Below are the code and all the weights of a small trained network. Each question names an input and a target symbol and asks about switching units off, where a switched-off unit gives its printed mean instead of its output.

import numpy as np


def w(rows, s, z=0):
    codes = np.array(rows[::2]) - 128.0
    scale = np.full(codes.shape[1], s)
    scale[-1] = z or s
    return codes * scale


def f(y):
    return y / 2 * (1 + np.tanh(0.7978845608 * (y + 0.044715 * y**3)))


def softmax(a):
    e = np.exp(a - a.max(-1, keepdims=True))
    return e / e.sum(-1, keepdims=True)


def log_softmax(a):
    a = a - a.max(-1, keepdims=True)
    return a - np.log(np.exp(a).sum(-1, keepdims=True))


def net(x, mask):
    ids = ['ΓΛΠΦΩαδεζηθμξστψ'.index(c) for c in x.split()]
    T = len(ids)
    res = E[ids] + P[:T]
    u = 0
    for l in range(3):
        r = res
        for j in range(2):
            rows = slice(2 * j, 2 * j + 2)
            q, k, v = (r @ M[l][rows].T for M in (Q, K, V))
            z = softmax(np.where(np.tri(T) > 0, q @ k.T / 2**0.5, -1e9)) @ v
            o = O[l][rows]
            res = res + np.where(mask[u + j], z, o[:, -1]) @ o[:, :-1]
        u += 2
        y = f(res @ A[l][:, :-1].T + A[l][:, -1])
        res = res + np.where(mask[u : u + 8], y, B[l][:, -1]) @ B[l][:, :-1]
        u += 8
    return log_softmax(res[-1] @ U[:, :-1].T + U[:, -1])


Q, K, V, O, A, B = {}, {}, {}, {}, {}, {}
E = w([
[148,141,179,202,131,124,107,144],'Γ',
[165,159,177,128,145,136,90,136],'Λ',
[140,170,127,121,102,124,106,117],'Π',
[142,141,115,123,115,83,94,117],'Φ',
[116,101,106,154,104,129,108,171],'Ω',
[25,117,150,122,147,31,97,138],'α',
[66,143,121,180,90,152,127,176],'δ',
[184,162,168,118,106,197,128,114],'ε',
[94,145,149,199,160,170,97,166],'ζ',
[74,195,91,106,128,127,126,75],'η',
[140,112,12,86,175,58,154,33],'θ',
[75,152,120,91,176,160,63,175],'μ',
[123,122,127,189,121,251,173,142],'ξ',
[134,142,127,166,165,225,145,112],'σ',
[151,132,136,216,84,212,180,130],'τ',
[150,153,116,93,205,212,112,155],'ψ',
],0.023)
P = w([
[89,164,170,150,137,159,203,255],'0',
[91,94,172,171,124,140,141,110],'1',
[97,100,160,166,132,139,140,103],'2',
[107,83,133,128,135,143,124,101],'3',
[111,88,119,123,135,147,116,108],'4',
[117,99,109,114,136,149,108,107],'5',
[122,102,95,112,138,147,99,114],'6',
[128,120,94,125,133,149,94,113],'7',
[139,135,95,125,129,154,84,106],'8',
[154,159,94,132,129,151,78,94],'9',
[150,160,91,142,126,148,68,102],'10',
[163,172,100,172,118,126,59,111],'11',
],0.016)
Q[0] = w([
[182,253,16,225,146,155,74,89],'0.h1',
[158,50,108,47,220,126,143,135],'0.h1',
[107,119,160,78,77,84,112,150],'0.h2',
[32,186,2,149,145,131,32,162],'0.h2',
],0.0051)
K[0] = w([
[174,161,75,122,94,132,90,126],'0.h1',
[130,137,93,115,147,172,97,137],'0.h1',
[129,85,219,180,126,97,99,83],'0.h2',
[126,189,81,145,158,129,2,135],'0.h2',
],0.0091)
V[0] = w([
[211,173,130,70,41,2,213,196],'0.h1',
[124,108,95,185,163,160,175,145],'0.h1',
[81,96,90,50,54,189,171,145],'0.h2',
[99,14,15,82,146,253,71,124],'0.h2',
],0.0049)
O[0] = w([
[176,78,20,1,184,69,123,191,3],'0.h1',
[152,114,112,141,138,48,134,165,163],'0.h1',
[184,85,96,72,111,106,168,66,133],'0.h2',
[71,82,151,141,158,171,83,103,202],'0.h2',
],0.0081,0.005)
A[0] = w([
[88,142,173,142,132,31,75,82,95],'0.n1',
[91,161,92,149,233,76,143,109,158],'0.n2',
[59,215,112,164,44,172,200,78,152],'0.n3',
[199,109,112,135,5,128,29,84,253],'0.n4',
[79,135,133,78,200,76,86,200,142],'0.n5',
[77,135,114,128,145,183,99,234,207],'0.n6',
[254,92,123,199,216,176,152,114,161],'0.n7',
[171,90,178,104,192,106,96,214,77],'0.n8',
],0.0072,0.0042)
B[0] = w([
[121,92,107,152,118,234,156,129,162],'0.n1',
[158,133,158,154,116,128,54,100,164],'0.n2',
[108,110,87,158,153,115,120,137,254],'0.n3',
[33,79,100,217,79,134,150,122,245],'0.n4',
[255,200,222,145,123,158,97,129,141],'0.n5',
[151,131,131,123,58,126,144,60,210],'0.n6',
[162,188,180,161,143,209,56,90,216],'0.n7',
[162,75,121,116,81,137,201,83,125],'0.n8',
],0.0094,0.0082)
Q[1] = w([
[153,188,255,134,180,168,156,112],'1.h1',
[144,158,165,152,99,141,118,109],'1.h1',
[186,201,217,52,160,134,165,194],'1.h2',
[203,176,196,188,165,192,149,128],'1.h2',
],0.01)
K[1] = w([
[145,100,173,143,175,79,127,199],'1.h1',
[135,231,145,142,173,84,167,135],'1.h1',
[85,68,223,105,168,84,229,85],'1.h2',
[184,191,156,128,218,72,255,229],'1.h2',
],0.0082)
V[1] = w([
[49,214,79,156,68,115,159,91],'1.h1',
[196,150,106,171,220,83,143,178],'1.h1',
[195,115,61,121,213,254,161,124],'1.h2',
[155,82,65,217,54,105,107,153],'1.h2',
],0.0093)
O[1] = w([
[55,171,131,91,159,148,98,217,246],'1.h1',
[189,94,162,99,214,132,124,147,135],'1.h1',
[2,150,186,71,155,97,178,46,255],'1.h2',
[128,63,107,165,171,74,155,179,246],'1.h2',
],0.011,0.0051)
A[1] = w([
[50,23,103,42,202,76,152,177,33],'1.n1',
[214,178,19,75,106,62,108,254,130],'1.n2',
[69,159,144,194,169,234,208,63,252],'1.n3',
[171,183,76,25,186,110,253,156,112],'1.n4',
[49,119,26,141,135,16,197,191,164],'1.n5',
[47,104,152,208,122,123,64,140,163],'1.n6',
[74,190,139,117,38,72,121,115,84],'1.n7',
[88,141,191,135,156,198,74,57,46],'1.n8',
],0.0062,0.0042)
B[1] = w([
[209,218,130,254,166,74,177,113,145],'1.n1',
[159,108,167,78,174,130,112,202,138],'1.n2',
[104,123,176,109,167,64,68,146,252],'1.n3',
[222,164,120,144,202,100,97,121,133],'1.n4',
[128,130,34,152,73,75,181,50,183],'1.n5',
[144,177,115,86,146,195,68,102,226],'1.n6',
[144,64,133,148,168,121,138,110,166],'1.n7',
[132,99,154,163,86,63,177,183,204],'1.n8',
],0.0085,0.027)
Q[2] = w([
[119,170,199,98,154,169,133,153],'2.h1',
[105,132,162,119,119,100,148,151],'2.h1',
[92,92,95,112,105,160,123,191],'2.h2',
[159,199,255,164,141,129,124,209],'2.h2',
],0.01)
K[2] = w([
[238,86,192,206,105,133,140,199],'2.h1',
[26,131,156,62,76,82,109,150],'2.h1',
[131,119,95,109,161,140,141,208],'2.h2',
[113,138,160,137,169,206,254,182],'2.h2',
],0.0088)
V[2] = w([
[84,159,71,105,165,38,33,150],'2.h1',
[43,1,108,145,145,114,107,102],'2.h1',
[216,161,125,10,207,106,120,77],'2.h2',
[114,198,171,107,125,223,49,85],'2.h2',
],0.0091)
O[2] = w([
[128,95,70,88,168,138,150,105,249],'2.h1',
[183,151,164,105,128,134,153,130,137],'2.h1',
[129,161,143,126,127,188,142,99,146],'2.h2',
[112,122,104,98,151,117,3,152,99],'2.h2',
],0.016,0.015)
A[2] = w([
[178,114,14,143,152,75,52,74,203],'2.n1',
[182,113,110,187,117,251,106,173,65],'2.n2',
[35,138,227,164,177,73,56,107,3],'2.n3',
[144,214,34,162,168,66,137,49,19],'2.n4',
[150,169,28,186,84,50,228,26,52],'2.n5',
[127,59,127,113,80,163,37,192,148],'2.n6',
[38,155,205,143,176,102,202,21,37],'2.n7',
[169,187,137,176,134,255,63,152,57],'2.n8',
],0.0064,0.0042)
B[2] = w([
[155,107,144,231,116,196,208,93,229],'2.n1',
[171,63,97,40,164,169,106,199,175],'2.n2',
[221,139,58,15,44,134,197,114,245],'2.n3',
[68,148,162,169,36,86,117,212,212],'2.n4',
[150,164,194,36,110,203,3,131,254],'2.n5',
[183,232,102,172,191,81,20,75,175],'2.n6',
[131,138,64,232,193,81,139,191,238],'2.n7',
[49,65,173,127,104,65,176,144,208],'2.n8',
],0.0073,0.03)
U = w([
[141,151,88,140,189,133,91,178,27],'Γ',
[136,93,166,128,152,124,64,169,79],'Λ',
[87,153,132,83,165,157,89,184,126],'Π',
[177,127,90,114,167,180,141,168,126],'Φ',
[193,124,154,133,124,117,131,127,141],'Ω',
[165,140,93,76,148,141,107,154,114],'α',
[145,174,74,89,88,107,158,200,38],'δ',
[74,103,164,95,51,113,109,100,237],'ε',
[114,76,104,150,102,97,142,175,197],'ζ',
[57,158,27,111,126,149,152,150,47],'η',
[115,254,94,116,150,201,174,21,213],'θ',
[121,87,114,170,157,120,108,44,208],'μ',
[96,206,135,139,149,90,80,142,68],'ξ',
[80,153,107,158,188,69,136,146,154],'σ',
[108,215,140,186,126,151,113,156,3],'τ',
[118,85,85,97,155,82,147,148,171],'ψ',
],0.0074,0.0047)

Each question gives the input, a string of symbols that net reads in full, and the target symbol t.
The units are the heads (2 rows each of Q, K, V and O) and the neurons (one row each of A and B). Each row of codes is followed by its name. A weight is (code - 128) times the scale printed after its matrix; where a second scale follows, it is the last column's (O, A, B and U).
mask holds one flag per unit, layer by layer, with each layer's heads first. A switched-off unit (its flag False) gives its mean, the last column of its rows in O or B, instead of its output. The means were averaged over made-up inputs and are rounded, as every weight is.
A unit's drop is (log p(t) with every unit on - log p(t) with that unit switched off) / (log p(t) with every unit on - log p(t) with every unit switched off).
The circuit of an input: a set's keep is (log p(t) with only the set's units on - log p(t) with every unit switched off) / (log p(t) with every unit on - log p(t) with every unit switched off). Starting from the 12 units with the biggest drops (on a tie, the unit counted first), units are removed one at a time, each time the one whose removal leaves the highest keep (on an exact tie, the one counted first), for as long as the keep stays at least 0.8.
circuit, biggest first: the units of the circuit, biggest drop first
most important unit: the unit with the biggest drop
top k neurons: the k neurons with the biggest drops, biggest first
top k neurons in layer l: the k neurons of layer l with the biggest drops, biggest first
heads that matter: for each layer, one digit per head in row order, 1 if its drop is at least 0.15 and else 0, layers parted by /
input Λ Λ ε μ ε ε ζ Φ ε ε, target ε: top 4 neurons => (2.n8, 1.n5, 1.n3, 2.n3)
input ψ ζ Φ Π ζ ε ξ ε Φ τ θ θ, target τ: top 2 neurons => (2.n4, 2.n5)
input τ ζ η τ Π ξ ε Λ η ε Γ, target σ: heads that matter => 11 / 01 / 01
input ψ μ ε τ Φ ε Ω θ σ Λ, target δ: top 4 neurons => (2.n3, 1.n8, 1.n6, 0.n6)
input Ω τ ε ε τ Λ Φ ε Φ, target ε: heads that matter => 00 / 11 / 01
input ξ Γ α σ, target ψ: circuit, biggest first => (1.h2, 2.h2, 2.n3)
input ζ σ ψ Λ, target Γ: heads that matter => 00 / 11 / 01
input τ Γ ξ ζ ε Φ τ ζ ψ α Φ ε, target σ: most important unit => 1.h2
input ε Λ θ Λ Ω Φ θ θ ε Γ ε, target θ: top 2 neurons => (0.n4, 2.n4)
input ε σ ε η, target σ: circuit, biggest first => (0.n7, 1.h2, 2.n7)
input α ε Φ, target ε: top 2 neurons in layer 2 => (2.n7, 2.n5)
input ε ξ Φ η μ θ η Λ ε ξ, target θ: circuit, biggest first => (1.h2, 0.n4)
input Φ η θ η Λ Γ Λ, target μ: heads that matter => 11 / 11 / 10
input ε σ τ ε α μ, target θ: most important unit => 1.n3
input ψ ε ζ θ, target θ: heads that matter => 00 / 10 / 10
input τ ε η, target τ: heads that matter => 01 / 01 / 00
input ξ Φ ε Π Φ ε, target ψ: top 2 neurons => (0.n3, 0.n7)
input α ε ξ ζ Φ ε η μ, target Λ: top 2 neurons => (0.n5, 1.n5)
input Γ Φ θ ε σ Λ σ Γ α τ Φ σ, target ζ: top 2 neurons in layer 1 => (1.n5, 1.n6)
input ξ Φ Φ Φ μ ε Φ, target μ: top 2 neurons in layer 2 => (2.n1, 2.n3)
input Φ μ ε θ α μ σ μ Φ α ε ε, target μ: most important unit => 1.h1
input θ σ Φ Γ ε Π θ α Φ η δ, target η: top 2 neurons => (1.n5, 0.n2)
input μ θ ε Ω ε σ α, target ξ: top 2 neurons => (0.n5, 2.n6)
input δ ξ ψ ζ θ Π σ μ ε Π μ, target Φ: heads that matter => 11 / 01 / 01
input ζ η ε Π δ Ω Ω Φ Φ θ ε, target Γ: heads that matter => 00 / 11 / 01
input Φ θ τ δ, target τ: heads that matter => 00 / 01 / 00
input θ η Γ Γ, target Ω: most important unit => 1.h1
input ε μ ε ε θ θ ε τ Φ, target τ: heads that matter => 00 / 01 / 00
